Here is a tiny trained network, its code and every weight. The questions are about switching its units off for an input and a target symbol, where a switched-off unit gives its printed mean instead of its output.

import numpy as np


def w(rows, s, z=0):
    codes = np.array(rows[::2]) - 128.0
    scale = np.full(codes.shape[1], s)
    scale[-1] = z or s
    return codes * scale


def f(y):
    return y / 2 * (1 + np.tanh(0.7978845608 * (y + 0.044715 * y**3)))


def softmax(a):
    e = np.exp(a - a.max(-1, keepdims=True))
    return e / e.sum(-1, keepdims=True)


def log_softmax(a):
    a = a - a.max(-1, keepdims=True)
    return a - np.log(np.exp(a).sum(-1, keepdims=True))


def net(x, mask):
    ids = ['αβγδζηθλξπστφψω'.index(c) for c in x.split()]
    T = len(ids)
    res = E[ids] + P[:T]
    q, k, v = (res @ M[0].T for M in (Q, K, V))
    z = softmax(np.where(np.tri(T) > 0, q @ k.T / 4**0.5, -1e9)) @ v
    res = res + np.where(mask[0], z, O[0][:, -1]) @ O[0][:, :-1]
    y = f(res @ A[0][:, :-1].T + A[0][:, -1])
    res = res + np.where(mask[1:25], y, B[0][:, -1]) @ B[0][:, :-1]
    return log_softmax(res[-1] @ U[:, :-1].T + U[:, -1])


Q, K, V, O, A, B = {}, {}, {}, {}, {}, {}
E = w([
[98,73,146,120,74,155],'α',
[110,133,105,146,61,154],'β',
[153,128,138,159,170,148],'γ',
[116,100,195,185,78,115],'δ',
[90,183,84,141,86,153],'ζ',
[149,108,157,124,88,130],'η',
[105,64,157,165,44,143],'θ',
[120,107,126,214,155,157],'λ',
[116,187,126,162,93,131],'ξ',
[94,62,58,104,117,113],'π',
[121,102,89,116,135,189],'σ',
[4,143,128,155,85,150],'τ',
[170,111,73,120,83,73],'φ',
[76,105,186,154,153,41],'ψ',
[107,112,85,113,134,50],'ω',
],0.026)
P = w([
[165,104,99,212,147,84],'0',
[147,95,100,63,192,180],'1',
[147,179,42,235,117,62],'2',
[148,104,117,51,172,170],'3',
[154,177,63,220,85,60],'4',
[147,112,132,37,153,158],'5',
[152,180,81,210,61,49],'6',
[143,118,145,24,129,147],'7',
[148,184,94,192,35,42],'8',
[147,124,159,10,114,131],'9',
[142,184,106,188,1,34],'10',
[148,118,138,27,152,150],'11',
],0.0099)
Q[0] = w([
[91,119,69,232,69,67],'h1',
[99,110,178,15,195,131],'h1',
[131,119,51,164,113,6],'h1',
[146,122,89,172,72,75],'h1',
],0.025)
K[0] = w([
[131,187,153,50,95,50],'h1',
[122,80,69,142,235,115],'h1',
[58,57,100,70,110,8],'h1',
[68,138,120,75,83,74],'h1',
],0.017)
V[0] = w([
[51,133,197,158,152,165],'h1',
[78,188,199,176,137,212],'h1',
[253,129,131,115,86,149],'h1',
[195,123,139,144,18,215],'h1',
],0.0071)
O[0] = w([
[140,173,212,77,88,142,99],'h1',
[181,195,195,116,63,249,57],'h1',
[160,81,56,190,235,135,4],'h1',
[166,34,95,216,97,254,121],'h1',
],0.0054,0.0029)
A[0] = w([
[210,125,132,142,137,44,105],'n1',
[189,151,93,89,186,159,147],'n2',
[200,66,94,34,128,176,194],'n3',
[141,135,154,106,194,180,140],'n4',
[105,99,164,60,154,109,130],'n5',
[184,77,193,126,174,123,173],'n6',
[145,166,154,210,94,79,158],'n7',
[158,154,69,187,92,97,108],'n8',
[144,101,98,64,156,91,116],'n9',
[126,67,118,123,118,136,160],'n10',
[252,163,139,116,108,155,194],'n11',
[58,61,170,73,159,182,36],'n12',
[198,115,171,92,181,99,88],'n13',
[142,86,140,22,169,151,175],'n14',
[81,119,52,65,113,126,143],'n15',
[126,107,124,204,180,128,81],'n16',
[149,109,69,72,131,65,146],'n17',
[180,117,75,61,64,100,193],'n18',
[224,160,105,140,123,90,120],'n19',
[149,119,101,155,32,81,112],'n20',
[157,121,75,153,95,131,76],'n21',
[141,122,182,201,101,65,140],'n22',
[173,189,112,171,106,55,3],'n23',
[173,214,67,152,125,116,200],'n24',
],0.013,0.0056)
B[0] = w([
[228,154,111,131,152,120,187],'n1',
[120,219,131,152,92,110,141],'n2',
[43,73,61,137,70,90,183],'n3',
[178,129,134,139,127,213,138],'n4',
[165,69,96,144,125,193,166],'n5',
[163,51,211,115,115,129,152],'n6',
[125,110,181,79,187,151,234],'n7',
[78,75,115,149,191,100,211],'n8',
[90,135,217,138,133,139,181],'n9',
[161,176,155,88,98,170,180],'n10',
[85,150,119,185,139,138,172],'n11',
[215,163,144,177,138,76,169],'n12',
[130,186,99,216,126,83,139],'n13',
[158,84,106,153,251,115,162],'n14',
[236,131,105,89,139,164,217],'n15',
[152,151,94,130,109,161,162],'n16',
[49,161,133,173,115,108,217],'n17',
[93,143,156,37,141,132,205],'n18',
[128,72,91,126,96,140,153],'n19',
[169,139,99,222,141,118,254],'n20',
[137,127,161,98,137,191,172],'n21',
[99,148,102,46,90,94,225],'n22',
[126,110,84,152,66,225,187],'n23',
[135,138,167,89,96,61,195],'n24',
],0.016,0.012)
U = w([
[152,87,211,71,122,161,73],'α',
[178,55,138,80,131,140,53],'β',
[152,132,65,115,164,185,41],'γ',
[78,114,107,101,109,224,126],'δ',
[146,107,175,107,143,255,87],'ζ',
[226,163,148,116,133,144,85],'η',
[113,154,77,122,126,62,154],'θ',
[128,131,139,192,142,165,20],'λ',
[154,151,122,4,111,159,133],'ξ',
[75,64,152,122,132,158,143],'π',
[148,101,134,142,54,125,46],'σ',
[132,160,156,99,200,185,192],'τ',
[112,92,163,47,183,216,137],'φ',
[150,101,182,119,168,96,248],'ψ',
[65,196,190,135,126,174,254],'ω',
],0.007,0.0026)

Each question gives the input, a string of symbols that net reads in full, and the target symbol t.
The units are the heads (4 rows each of Q, K, V and O) and the neurons (one row each of A and B). Each row of codes is followed by its name. A weight is (code - 128) times the scale printed after its matrix; where a second scale follows, it is the last column's (O, A, B and U).
mask holds one flag per unit, heads first, then neurons. A switched-off unit (its flag False) gives its mean, the last column of its rows in O or B, instead of its output. The means were averaged over made-up inputs and are rounded, as every weight is.
A unit's drop is (log p(t) with every unit on - log p(t) with that unit switched off) / (log p(t) with every unit on - log p(t) with every unit switched off).
The circuit of an input: a set's keep is (log p(t) with only the set's units on - log p(t) with every unit switched off) / (log p(t) with every unit on - log p(t) with every unit switched off). Starting from the 12 units with the biggest drops (on a tie, the unit counted first), units are removed one at a time, each time the one whose removal leaves the highest keep (on an exact tie, the one counted first), for as long as the keep stays at least 0.8.
circuit, biggest first: the units of the circuit, biggest drop first
most important unit: the unit with the biggest drop
top k neurons: the k neurons with the biggest drops, biggest first
input α γ τ γ β, target ω: circuit, biggest first -> (h1, n15)
input ζ θ β β ψ ζ λ, target ξ: circuit, biggest first -> (n22, h1)
input τ φ ω τ ψ α α, target ξ: circuit, biggest first -> (h1, n18)
input ξ τ φ ψ ψ σ φ, target ξ: top 4 neurons -> (n18, n1, n23, n24)
input η τ τ β ξ θ λ δ λ ξ ψ, target ξ: top 2 neurons -> (n22, n7)
input β τ ψ, target ξ: circuit, biggest first -> (n22, h1)
input ψ δ τ σ φ γ φ δ τ, target γ: circuit, biggest first -> (h1, n15, n16)
input τ θ λ, target ω: top 2 neurons -> (n15, n11)
input γ λ ψ λ ξ, target ξ: circuit, biggest first -> (h1, n7, n22)
input ζ β τ ψ η β ξ η θ τ γ φ, target θ: top 2 neurons -> (n17, n13)
input δ ζ ξ φ γ, target γ: circuit, biggest first -> (n16, h1)
input α β α β δ δ σ, target δ: circuit, biggest first -> (h1, n3, n12)
input φ ζ η, target γ: circuit, biggest first -> (h1, n16)
input δ ξ ω λ δ ω φ λ, target ζ: circuit, biggest first -> (h1, n4)
input η β β λ δ θ θ ω γ, target θ: circuit, biggest first -> (h1, n22)
input τ τ ψ π π λ, target ζ: circuit, biggest first -> (n4, h1)
input γ τ α α α τ ζ α ζ τ α, target ω: top 2 neurons -> (n15, n20)
input δ ζ φ τ ζ ξ, target ω: circuit, biggest first -> (h1, n15, n11)
input α τ ψ α η φ θ, target γ: circuit, biggest first -> (h1, n16, n24)
input ω γ ω δ δ σ τ λ φ, target γ: circuit, biggest first -> (h1, n23)
input ψ ω τ λ β θ, target σ: top 2 neurons -> (n3, n7)
input θ α γ γ τ σ, target γ: top 3 neurons -> (n3, n14, n4)
input τ τ σ, target ω: top neuron -> (n11)
input θ δ ξ ψ π, target ξ: most important unit -> n15
input γ λ β σ ξ σ ζ γ ψ ξ γ, target ξ: top 2 neurons -> (n22, n7)
input α τ θ σ τ λ ζ, target ω: top 4 neurons -> (n11, n24, n15, n1)
input ω π θ, target θ: top 2 neurons -> (n22, n20)
input ζ τ τ θ, target σ: top 2 neurons -> (n7, n3)
input η θ γ τ ζ, target ω: top neuron -> (n11)
input λ η π λ η ζ φ τ, target η: top neuron -> (n12)
